Below are the code and all the weights of a small trained network. Each question names an input and a class and asks about switching units off, where a switched-off unit gives its printed mean instead of its output.

import numpy as np


def w(rows, s, z=0):
    codes = np.array(rows[::2]) - 128.0
    scale = np.full(codes.shape[1], s)
    scale[-1] = z or s
    return codes * scale


def f(y):
    return y / 2 * (1 + np.tanh(0.7978845608 * (y + 0.044715 * y**3)))


def log_softmax(a):
    a = a - a.max(-1, keepdims=True)
    return a - np.log(np.exp(a).sum(-1, keepdims=True))


def net(x, mask):
    res = np.array(x, float).reshape(1, 4) / 4 @ E
    y = f(res @ A[0][:, :-1].T + A[0][:, -1])
    res = res + np.where(mask, y, B[0][:, -1]) @ B[0][:, :-1]
    return log_softmax(res[-1] @ U[:, :-1].T + U[:, -1])


A, B = {}, {}
E = w([
[180,6,105,88,93],'x0',
[120,116,117,129,111],'x1',
[215,176,73,154,144],'x2',
[157,137,196,169,63],'x3',
],0.012)
A[0] = w([
[119,99,119,115,193,136],'n0',
[72,195,112,110,121,18],'n1',
[11,83,181,134,146,28],'n2',
[92,129,77,87,186,89],'n3',
[91,169,148,153,112,109],'n4',
[84,164,115,159,143,4],'n5',
[87,161,121,146,128,32],'n6',
],0.012,0.0028)
B[0] = w([
[22,110,169,119,91,179],'n0',
[129,102,220,71,165,207],'n1',
[198,157,93,254,216,254],'n2',
[67,127,72,182,26,221],'n3',
[111,94,170,63,101,207],'n4',
[134,120,224,95,150,183],'n5',
[169,47,184,98,95,168],'n6',
],0.0089,0.006)
U = w([
[62,169,147,161,58,254],'0',
[195,193,92,218,215,19],'1',
[109,59,202,1,126,32],'2',
],0.0067,0.0029)

Each question gives the input, the list of numbers given to net, and the class t.
The units are the neurons (one row each of A and B). Each row of codes is followed by its name. A weight is (code - 128) times the scale printed after its matrix; where a second scale follows, it is the last column's (A, B and U).
mask holds one flag per neuron, in row order. A switched-off neuron (its flag False) gives its mean, the last column of its row in B, instead of its output. The means were averaged over made-up inputs and are rounded, as every weight is.
A unit's drop is (log p(t) with every unit on - log p(t) with that unit switched off) / (log p(t) with every unit on - log p(t) with every unit switched off).
The circuit of an input: a set's keep is (log p(t) with only the set's units on - log p(t) with every unit switched off) / (log p(t) with every unit on - log p(t) with every unit switched off). Starting from all 7 units, units are removed one at a time, each time the one whose removal leaves the highest keep (on an exact tie, the one counted first), for as long as the keep stays at least 0.8.
units of the circuit, in order: the units of the circuit, biggest drop first
most important unit: the unit with the biggest drop
top k neurons: the k neurons with the biggest drops, biggest first
drop when u is switched off: that unit's drop, to one decimal
input [4,-4,-4,-1], class 1: units of the circuit, in order : (n2; n4; n1)
input [0,-2,2,-4], class 0: units of the circuit, in order : (n2; n3; n1)
input [1,2,0,-8], class 0: units of the circuit, in order : (n3)
input [3,2,4,-6], class 0: top 3 neurons : (n3; n2; n0)
input [-8,0,-5,3], class 2: units of the circuit, in order : (n4; n1)
input [-2,5,5,-6], class 0: units of the circuit, in order : (n3; n2)
input [-8,-1,-4,-2], class 2: top 4 neurons : (n1; n4; n6; n5)
input [6,-8,2,-6], class 0: units of the circuit, in order : (n3; n1; n0)
input [-2,2,5,-7], class 0: units of the circuit, in order : (n3; n2)
input [7,-3,6,-7], class 0: units of the circuit, in order : (n3; n0)
input [2,6,-3,-2], class 1: top 2 neurons : (n2; n4)
input [-1,-7,4,-5], class 0: top 3 neurons : (n2; n3; n0)
input [-4,8,1,-3], class 2: units of the circuit, in order : (n2; n1)
input [-8,1,-8,2], class 1: top 2 neurons : (n2; n0)
input [-6,-8,-4,1], class 2: top 4 neurons : (n4; n1; n6; n5)
input [-3,2,2,-2], class 2: most important unit : n2
input [-5,-4,-4,1], class 2: top 2 neurons : (n4; n1)
input [4,0,-4,-4], class 0: top 2 neurons : (n0; n3)
input [4,4,-8,4], class 1: drop when n0 is switched off : 0.0
input [-7,-6,-7,-5], class 1: drop when n2 is switched off : 8.8
input [-8,-4,4,5], class 2: drop when n1 is switched off : 0.1
input [-8,5,-2,-7], class 2: drop when n6 is switched off : 0.3
